Below are the code and all the weights of a small trained network. Each question names an input and a class and asks about switching units off, where a switched-off unit gives its printed mean instead of its output.

import numpy as np


def w(rows, s, z=0):
    codes = np.array(rows[::2]) - 128.0
    scale = np.full(codes.shape[1], s)
    scale[-1] = z or s
    return codes * scale


def f(y):
    return y / 2 * (1 + np.tanh(0.7978845608 * (y + 0.044715 * y**3)))


def log_softmax(a):
    a = a - a.max(-1, keepdims=True)
    return a - np.log(np.exp(a).sum(-1, keepdims=True))


def net(x, mask):
    res = np.array(x, float).reshape(1, 8) / 4 @ E
    y = f(res @ A[0][:, :-1].T + A[0][:, -1])
    res = res + np.where(mask, y, B[0][:, -1]) @ B[0][:, :-1]
    return log_softmax(res[-1] @ U[:, :-1].T + U[:, -1])


A, B = {}, {}
E = w([
[155,249,96,56,183,150,83,104,92,181,152,63],'x0',
[113,176,142,102,80,69,81,106,160,99,103,131],'x1',
[93,124,230,57,114,148,184,145,185,135,220,198],'x2',
[172,171,145,130,71,154,85,185,78,182,113,217],'x3',
[252,138,191,132,96,162,222,4,56,2,101,164],'x4',
[128,118,106,140,137,156,124,130,126,116,149,137],'x5',
[144,120,182,136,151,237,13,73,183,158,55,96],'x6',
[144,120,148,132,146,120,144,139,118,146,125,117],'x7',
],0.0085)
A[0] = w([
[64,96,96,134,216,82,160,103,248,99,151,42,134],'neuron 0',
[151,134,70,178,131,115,127,147,90,92,54,110,65],'neuron 1',
[61,108,75,138,151,99,76,222,215,221,134,98,1],'neuron 2',
[134,181,69,112,165,80,129,129,110,162,185,110,136],'neuron 3',
[100,140,196,63,119,156,175,174,240,171,206,149,128],'neuron 4',
[129,160,132,152,92,138,72,242,82,183,100,224,87],'neuron 5',
[102,26,143,235,79,97,138,191,184,93,61,177,23],'neuron 6',
[128,115,37,188,121,85,101,161,112,168,58,73,94],'neuron 7',
[116,121,147,168,164,182,59,123,204,173,95,114,91],'neuron 8',
[130,90,187,166,119,182,91,135,173,108,63,134,82],'neuron 9',
[97,126,66,163,100,44,190,222,100,96,146,157,84],'neuron 10',
],0.011,0.0047)
B[0] = w([
[169,88,114,172,4,147,104,170,104,167,72,123,224],'neuron 0',
[90,95,168,174,164,116,128,126,160,115,162,177,172],'neuron 1',
[174,172,169,136,160,140,236,51,117,63,144,144,249],'neuron 2',
[112,158,107,71,143,171,118,166,148,144,111,102,184],'neuron 3',
[91,101,112,180,198,88,30,127,108,99,136,166,230],'neuron 4',
[155,63,107,178,22,148,111,148,119,140,69,88,207],'neuron 5',
[146,233,90,92,164,169,78,156,83,115,89,94,211],'neuron 6',
[86,105,130,159,177,83,34,135,110,91,154,185,196],'neuron 7',
[102,122,131,41,129,114,153,153,156,172,157,113,197],'neuron 8',
[100,106,124,107,135,82,209,115,174,171,200,121,179],'neuron 9',
[108,103,162,60,136,119,171,99,193,192,177,113,204],'neuron 10',
],0.013,0.018)
U = w([
[75,92,155,188,173,79,94,130,142,113,154,186,61],'0',
[185,159,184,168,128,124,246,70,134,66,128,157,152],'1',
[87,102,140,74,124,98,163,144,191,193,173,101,52],'2',
[134,205,92,112,178,163,87,149,114,149,94,63,254],'3',
[149,75,133,193,41,119,148,152,141,149,96,123,122],'4',
],0.011,0.0066)

Each question gives the input, the list of numbers given to net, and the class t.
The units are the neurons (one row each of A and B). Each row of codes is followed by its name. A weight is (code - 128) times the scale printed after its matrix; where a second scale follows, it is the last column's (A, B and U).
mask holds one flag per neuron, in row order. A switched-off neuron (its flag False) gives its mean, the last column of its row in B, instead of its output. The means were averaged over made-up inputs and are rounded, as every weight is.
A unit's drop is (log p(t) with every unit on - log p(t) with that unit switched off) / (log p(t) with every unit on - log p(t) with every unit switched off).
The circuit of an input: a set's keep is (log p(t) with only the set's units on - log p(t) with every unit switched off) / (log p(t) with every unit on - log p(t) with every unit switched off). Starting from all 11 units, units are removed one at a time, each time the one whose removal leaves the highest keep (on an exact tie, the one counted first), for as long as the keep stays at least 0.8.
circuit, biggest first: the units of the circuit, biggest drop first
most important unit: the unit with the biggest drop
k most important neurons: the k neurons with the biggest drops, biggest first
drop when u is switched off: that unit's drop, to one decimal
input [-4,5,-8,-7,6,-8,-4,-2], class 0: 2 most important neurons : neuron 2; neuron 1
input [2,-8,2,5,5,-8,-6,0], class 2: circuit, biggest first : neuron 2; neuron 10
input [5,0,5,8,-6,-2,-7,-4], class 4: 3 most important neurons : neuron 5; neuron 8; neuron 9
input [-2,-6,-6,0,-2,3,3,8], class 0: circuit, biggest first : neuron 7
input [-7,-4,6,-3,-2,4,-1,-5], class 3: 3 most important neurons : neuron 6; neuron 7; neuron 1
input [3,-4,-7,-7,-7,1,3,-3], class 0: 2 most important neurons : neuron 7; neuron 5
input [7,-7,-8,-3,-3,2,-6,2], class 0: 3 most important neurons : neuron 7; neuron 1; neuron 6
input [6,-8,0,-8,-8,-5,-2,-2], class 1: 3 most important neurons : neuron 2; neuron 5; neuron 6
input [-8,2,-6,1,-3,1,-3,-3], class 3: 2 most important neurons : neuron 6; neuron 4
input [-8,4,-7,5,-8,-4,-7,5], class 1: 3 most important neurons : neuron 2; neuron 4; neuron 10
input [1,6,5,3,-5,8,4,-4], class 0: 2 most important neurons : neuron 4; neuron 0
input [2,5,-1,-2,5,2,-6,-6], class 2: 3 most important neurons : neuron 2; neuron 10; neuron 6
input [6,2,0,8,-4,6,7,-4], class 4: 3 most important neurons : neuron 5; neuron 10; neuron 6
input [-7,7,-2,6,4,8,-7,-1], class 2: most important unit : neuron 10
input [2,-4,-1,5,0,8,1,-5], class 4: 3 most important neurons : neuron 6; neuron 2; neuron 5
input [7,3,7,-5,-6,2,-4,-7], class 0: 3 most important neurons : neuron 4; neuron 6; neuron 5
input [-1,0,2,5,5,1,6,-8], class 2: circuit, biggest first : neuron 2; neuron 9
input [-3,7,5,-1,1,-2,-8,-2], class 2: 2 most important neurons : neuron 10; neuron 7
input [-1,-5,-7,-3,-6,4,4,-7], class 0: drop when neuron 7 is switched off : 5.4
input [-3,-7,2,-8,-2,4,-4,2], class 4: circuit, biggest first : neuron 0
input [-7,4,1,-7,-4,-6,2,6], class 3: drop when neuron 5 is switched off : 0.6
input [8,-5,6,7,-8,-5,-3,-2], class 1: drop when neuron 2 is switched off : 2.0
input [2,1,3,6,0,2,1,7], class 4: drop when neuron 5 is switched off : 0.6
